Here is a tiny trained network, its code and every weight. The questions are about switching its units off for an input and a class, where a switched-off unit gives its printed mean instead of its output.

import numpy as np


def w(rows, s, z=0):
    codes = np.array(rows[::2]) - 128.0
    scale = np.full(codes.shape[1], s)
    scale[-1] = z or s
    return codes * scale


def norm(h):
    return h / np.sqrt((h * h).mean(-1, keepdims=True) + 1e-5)


def f(y):
    return np.maximum(y, 0)


def log_softmax(a):
    a = a - a.max(-1, keepdims=True)
    return a - np.log(np.exp(a).sum(-1, keepdims=True))


def net(x, mask):
    res = np.array(x, float).reshape(1, 7) / 4 @ E
    u = 0
    for l in range(3):
        y = f(norm(res) @ A[l][:, :-1].T + A[l][:, -1])
        res = res + np.where(mask[u : u + 12], y, B[l][:, -1]) @ B[l][:, :-1]
        u += 12
    return log_softmax(norm(res)[-1] @ U[:, :-1].T + U[:, -1])


A, B = {}, {}
E = w([
[128,128,128,128],'x0',
[128,130,130,129],'x1',
[128,127,126,127],'x2',
[189,54,10,4],'x3',
[39,131,90,17],'x4',
[103,34,160,99],'x5',
[127,128,128,128],'x6',
],0.004)
A[0] = w([
[206,112,104,61,112],'0.n0',
[132,210,3,181,146],'0.n1',
[39,164,135,135,49],'0.n2',
[112,108,20,119,152],'0.n3',
[245,105,60,61,148],'0.n4',
[47,74,161,89,44],'0.n5',
[190,106,128,172,165],'0.n6',
[151,199,202,108,2],'0.n7',
[31,143,112,116,109],'0.n8',
[20,165,114,63,159],'0.n9',
[124,31,252,69,155],'0.n10',
[88,74,171,240,13],'0.n11',
],0.006,0.0061)
B[0] = w([
[100,123,111,194,192],'0.n0',
[175,172,192,143,203],'0.n1',
[89,173,157,23,144],'0.n2',
[131,133,170,128,211],'0.n3',
[171,115,28,142,252],'0.n4',
[67,101,207,2,155],'0.n5',
[151,89,121,127,213],'0.n6',
[208,204,111,86,128],'0.n7',
[140,147,203,130,171],'0.n8',
[81,178,144,118,234],'0.n9',
[159,13,118,209,247],'0.n10',
[129,112,168,187,158],'0.n11',
],0.0081,0.0042)
A[1] = w([
[86,71,93,91,29],'1.n0',
[72,228,63,117,91],'1.n1',
[237,227,68,70,73],'1.n2',
[174,177,127,204,1],'1.n3',
[83,3,134,117,93],'1.n4',
[105,77,176,142,93],'1.n5',
[130,45,153,105,121],'1.n6',
[210,125,146,162,141],'1.n7',
[195,148,164,141,166],'1.n8',
[133,130,234,153,112],'1.n9',
[43,236,66,65,140],'1.n10',
[121,208,223,179,94],'1.n11',
],0.007,0.0059)
B[1] = w([
[85,210,110,148,144],'1.n0',
[187,220,64,2,167],'1.n1',
[221,184,187,145,197],'1.n2',
[53,168,4,9,150],'1.n3',
[128,183,77,126,244],'1.n4',
[198,88,189,135,185],'1.n5',
[88,127,70,160,215],'1.n6',
[97,79,130,185,252],'1.n7',
[66,92,95,161,242],'1.n8',
[56,130,134,150,245],'1.n9',
[231,99,112,42,209],'1.n10',
[30,121,66,151,254],'1.n11',
],0.0076,0.0035)
A[2] = w([
[104,91,196,114,83],'2.n0',
[133,86,240,136,123],'2.n1',
[240,125,89,161,129],'2.n2',
[69,107,139,152,149],'2.n3',
[98,117,95,55,92],'2.n4',
[95,77,116,180,158],'2.n5',
[201,166,119,48,2],'2.n6',
[157,90,62,148,172],'2.n7',
[62,109,70,34,95],'2.n8',
[74,197,160,98,52],'2.n9',
[2,115,230,93,81],'2.n10',
[138,84,244,126,127],'2.n11',
],0.0099,0.0059)
B[2] = w([
[187,85,164,99,150],'2.n0',
[91,93,179,98,168],'2.n1',
[173,116,170,120,215],'2.n2',
[129,168,120,124,216],'2.n3',
[87,139,112,199,160],'2.n4',
[143,150,99,95,254],'2.n5',
[122,144,59,70,149],'2.n6',
[69,155,158,123,238],'2.n7',
[105,175,140,202,185],'2.n8',
[81,102,245,74,155],'2.n9',
[215,109,111,94,217],'2.n10',
[102,77,174,91,164],'2.n11',
],0.012,0.0067)
U = w([
[41,219,34,226,208],'0',
[69,238,184,60,131],'1',
[248,160,108,199,167],'2',
[208,236,48,57,95],'3',
[47,32,192,208,95],'4',
[126,60,235,28,3],'5',
[154,48,20,217,136],'6',
],0.014,0.0053)

Each question gives the input, the list of numbers given to net, and the class t.
The units are the neurons (one row each of A and B). Each row of codes is followed by its name. A weight is (code - 128) times the scale printed after its matrix; where a second scale follows, it is the last column's (A, B and U).
mask holds one flag per neuron, layer by layer. A switched-off neuron (its flag False) gives its mean, the last column of its row in B, instead of its output. The means were averaged over made-up inputs and are rounded, as every weight is.
A unit's drop is (log p(t) with every unit on - log p(t) with that unit switched off) / (log p(t) with every unit on - log p(t) with every unit switched off).
The circuit of an input: a set's keep is (log p(t) with only the set's units on - log p(t) with every unit switched off) / (log p(t) with every unit on - log p(t) with every unit switched off). Starting from the 12 units with the biggest drops (on a tie, the unit counted first), units are removed one at a time, each time the one whose removal leaves the highest keep (on an exact tie, the one counted first), for as long as the keep stays at least 0.8.
units of the circuit, in order: the units of the circuit, biggest drop first
unit that matters most: the unit with the biggest drop
top k neurons: the k neurons with the biggest drops, biggest first
top k neurons in layer l: the k neurons of layer l with the biggest drops, biggest first
drop when u is switched off: that unit's drop, to one decimal
input [3,-5,-8,1,8,0,-7], class 3: top 2 neurons in layer 0	[0.n9, 0.n10]
input [4,8,-5,7,1,1,-3], class 0: unit that matters most	0.n1
input [-7,5,7,0,-5,1,-4], class 4: top 2 neurons	[1.n11, 0.n4]
input [8,5,-7,1,0,7,-2], class 6: top 2 neurons in layer 1	[1.n6, 1.n4]
input [-2,1,-2,-7,1,3,3], class 5: top 3 neurons	[2.n10, 0.n4, 2.n8]
input [1,1,3,1,-4,1,-4], class 6: top 3 neurons in layer 1	[1.n11, 1.n9, 1.n2]
input [1,-6,4,1,-7,3,-3], class 6: units of the circuit, in order	[0.n1, 1.n2]
input [3,3,5,-8,1,-4,-3], class 1: top 2 neurons in layer 2	[2.n9, 2.n10]
input [-1,3,0,-8,1,-6,-3], class 1: top 3 neurons	[0.n10, 2.n9, 0.n4]
input [8,-8,7,5,0,7,-5], class 6: top 3 neurons in layer 2	[2.n2, 2.n3, 2.n4]
input [3,1,3,8,8,1,-7], class 0: top 2 neurons	[2.n8, 2.n4]
input [2,-8,-3,-6,1,1,1], class 5: top 4 neurons	[0.n4, 1.n4, 2.n10, 1.n6]
input [-1,0,6,8,1,1,-5], class 0: top 2 neurons in layer 0	[0.n1, 0.n0]
input [7,6,-7,6,5,1,-7], class 0: units of the circuit, in order	[2.n8]
input [-4,-6,8,-8,-8,-2,-4], class 0: top 2 neurons	[1.n11, 0.n10]
input [-3,8,-6,-2,8,2,-6], class 5: top 2 neurons in layer 0	[0.n8, 0.n4]
input [-6,8,-5,0,-5,0,2], class 0: top 2 neurons in layer 0	[0.n10, 0.n5]
input [-1,-1,8,1,7,3,7], class 0: top 3 neurons	[2.n8, 0.n1, 2.n4]
input [7,5,3,1,-5,5,1], class 6: top 3 neurons in layer 1	[1.n4, 1.n6, 1.n2]
input [-8,7,-2,-6,7,3,-3], class 5: units of the circuit, in order	[2.n10]
input [-4,5,-8,-7,1,4,5], class 5: top 2 neurons in layer 1	[1.n5, 1.n7]
input [-8,-8,3,1,8,4,-4], class 0: top 3 neurons	[2.n8, 2.n4, 0.n1]
input [-2,1,-8,-7,1,-5,2], class 1: top 2 neurons in layer 1	[1.n6, 1.n4]
input [-2,-3,-5,7,-1,7,-8], class 6: drop when 1.n11 is switched off	0.2
